What can hang from each mark
j_856: j_642
j_83: j_168 j_192 j_642
j_192: j_83 j_168 j_642
j_168: j_192 j_655 j_856
j_655: j_192 j_856

Each row was made from one small tree. The marks that hang from a mark follow it in brackets, in the order of their numbers. Every link used is in the known rows. Write each row's tree.
(in the rows, 128 means zero)
Known rows
j_168[j_192[j_83 j_642] j_655 j_856]: [ 83  95 151 125 177 142 153 117 169 171 125 112  93  73 162 176 105]
j_856[j_642]: [152  81 149 136 146 149 165 164  80 147  93 146 118 117 125 157 149]
j_655[j_192]: [142 107 149 142 167 154 154 143  67 140 122 151 114 143 117 162 134]
j_655[j_192[j_83[j_168[j_856] j_642]]]: [128 116 151 112 146 115 114  98 128 159 121  96  99 120 142 157 126]
j_192[j_83[j_168[j_655 j_856]] j_642]: [122  54 143 113 188 128 152  91 153 157  89 122  96  50 156 153 106]
j_168[j_655]: [122  76 153 154 183 174 153 130  81 152  95 145 111  68 108 162 137]
j_192[j_83[j_642] j_168[j_856]]: [127 104 150 100 112 133 139 116 134 196 104 120 122  56 190 202 151]
j_168[j_192[j_83] j_655 j_856[j_642]]: [ 74  94 157 139 165 136 115 136 138 164 122  81  96  78 128 157 122]
j_83[j_168 j_192 j_642]: [169 103 150  89 132 132 135 103 105 175  88 152  91 131 131 161 182]
j_192[j_83]: [155  92 146 112 148 121 160 136  94 154  90 144 132  68 166 175 137]
j_192[j_83[j_168] j_642]: [180  67 141  85 152 105 182 116 115 149  81 149 116  79 177 158 127]
j_83[j_168]: [172  74 153 120 157 146 135 114  63 154  79 150 122  80 127 151 148]
j_655[j_192[j_83] j_856[j_642]]: [141  94 146 151 169 103 139 171 108 140 120 114 101 134 129 142 127]
j_192[j_168[j_856]]: [134  80 151 128 144 166 129 118  90 189  97 149 124  64 163 189 146]
j_192[j_83[j_642]]: [145 115 147 107 125 123 165 137 120 165 101 132 123  83 163 182 150]
j_192[j_168[j_655] j_642]: [139  56 150 126 164 170 194 129  98 166 102 164 105  69 148 183 142]
j_655[j_192[j_83 j_168] j_856[j_642]]: [152  81 150 137 147 105 137 165  90 154 121 114 106 111 148 157 144]
j_83[j_168[j_192 j_655]]: [123  82 169 137 175 163 114 103  70 160 105 116  99  68  95 145 143]

Write each row's tree
[138  66 150 135 198 153 172 113  91 129 116 141  84 132  99 140 118] -> j_83[j_168[j_655[j_192[j_642]]]]
[113 113 151 128 159 164 156 131 148 182 127 148  99 117 162 178 119] -> j_168[j_192[j_642] j_856]
[151  99 141 137 179 108 174 152 139 144 123 144  97 128 163 160 112] -> j_655[j_192[j_83 j_642] j_856]
[101  64 155 158 195 155 110 117  93 138 116  98  81 133  75 124 118] -> j_83[j_168[j_655[j_192] j_856[j_642]]]
[151  93 155 159 164 150 128 145  66 166 124 146 108 107 130 166 149] -> j_655[j_192[j_168] j_856]
[148  98 144 160 188 145 172 159 121 150 126 163  90 149 134 155 119] -> j_655[j_192[j_642] j_856]
[164  86 149 106 159 105 133 112  70 131 104 121 116 110 137 146 129] -> j_655[j_192[j_83[j_168]]]
[102  99 163 160 184 134 111 133 121 168 116 104 100  40 127 159 130] -> j_168[j_192[j_83] j_655[j_856]]
[128  92 154 109 135 161 151 111 104 189 105 148  86  98 129 192 187] -> j_83[j_192[j_168[j_655]] j_642]
[112  89 152 172 204 127 126 136 108 140 121 113  97  84 112 148 117] -> j_168[j_655[j_192[j_83] j_856]]
[111  92 158 139 176 172 176 136 120 161 124 145  91  98 126 170 128] -> j_168[j_192[j_642] j_655]
[182  73 139  81 158 125 174 108 113 160  83 181  87 140 157 157 157] -> j_83[j_168 j_192[j_642]]
[122  85 146 116 137 117 134 141 103 158 124 106 109 122 160 172 131] -> j_655[j_192[j_83 j_168[j_856[j_642]]]]
[135  80 145 116 160 103 115 123 107 138 109  94 101 133 131 135 117] -> j_655[j_192[j_83[j_168[j_856[j_642]]]]]
[129  76 161 124 178 160 157 110 105 156 109 134  88  90 117 150 130] -> j_83[j_168[j_192[j_642] j_655]]
[104  88 161 161 173 125 119 157 127 159 116  91  93  70 115 143 133] -> j_168[j_192[j_83] j_655[j_856[j_642]]]
[153  76 139  90 167 132 148  93 146 178  87 170  82 137 163 160 141] -> j_83[j_168[j_856] j_192[j_642]]
[107 108 153 120 139 120 121 144 135 169 116  98 110 102 156 165 127] -> j_168[j_192[j_83] j_856[j_642]]
[168  81 143 123 183  98 154 128 125 141 110 134  91 116 151 139 115] -> j_655[j_192[j_83[j_168] j_642] j_856]
[101  79 159 133 186 167 131  96 136 173 115 120  81  86 122 150 116] -> j_83[j_168[j_192[j_642] j_655 j_856]]
[144 114 154 131 133 117 135 140 111 176 130 116 103  98 157 178 154] -> j_655[j_192[j_83[j_642] j_168] j_856]
[119  65 153 185 191 160 137 162 105 152  98 128  94  78  93 138 139] -> j_168[j_655[j_856[j_642]]]
[153 111 154 131 156 103 117 120 115 156 117 105  94 111 130 143 138] -> j_655[j_192[j_83[j_168 j_642]] j_856]
[135  68 153 114 159 156 146 112  79 177  94 160  96  85 134 183 177] -> j_83[j_192[j_168[j_655]]]
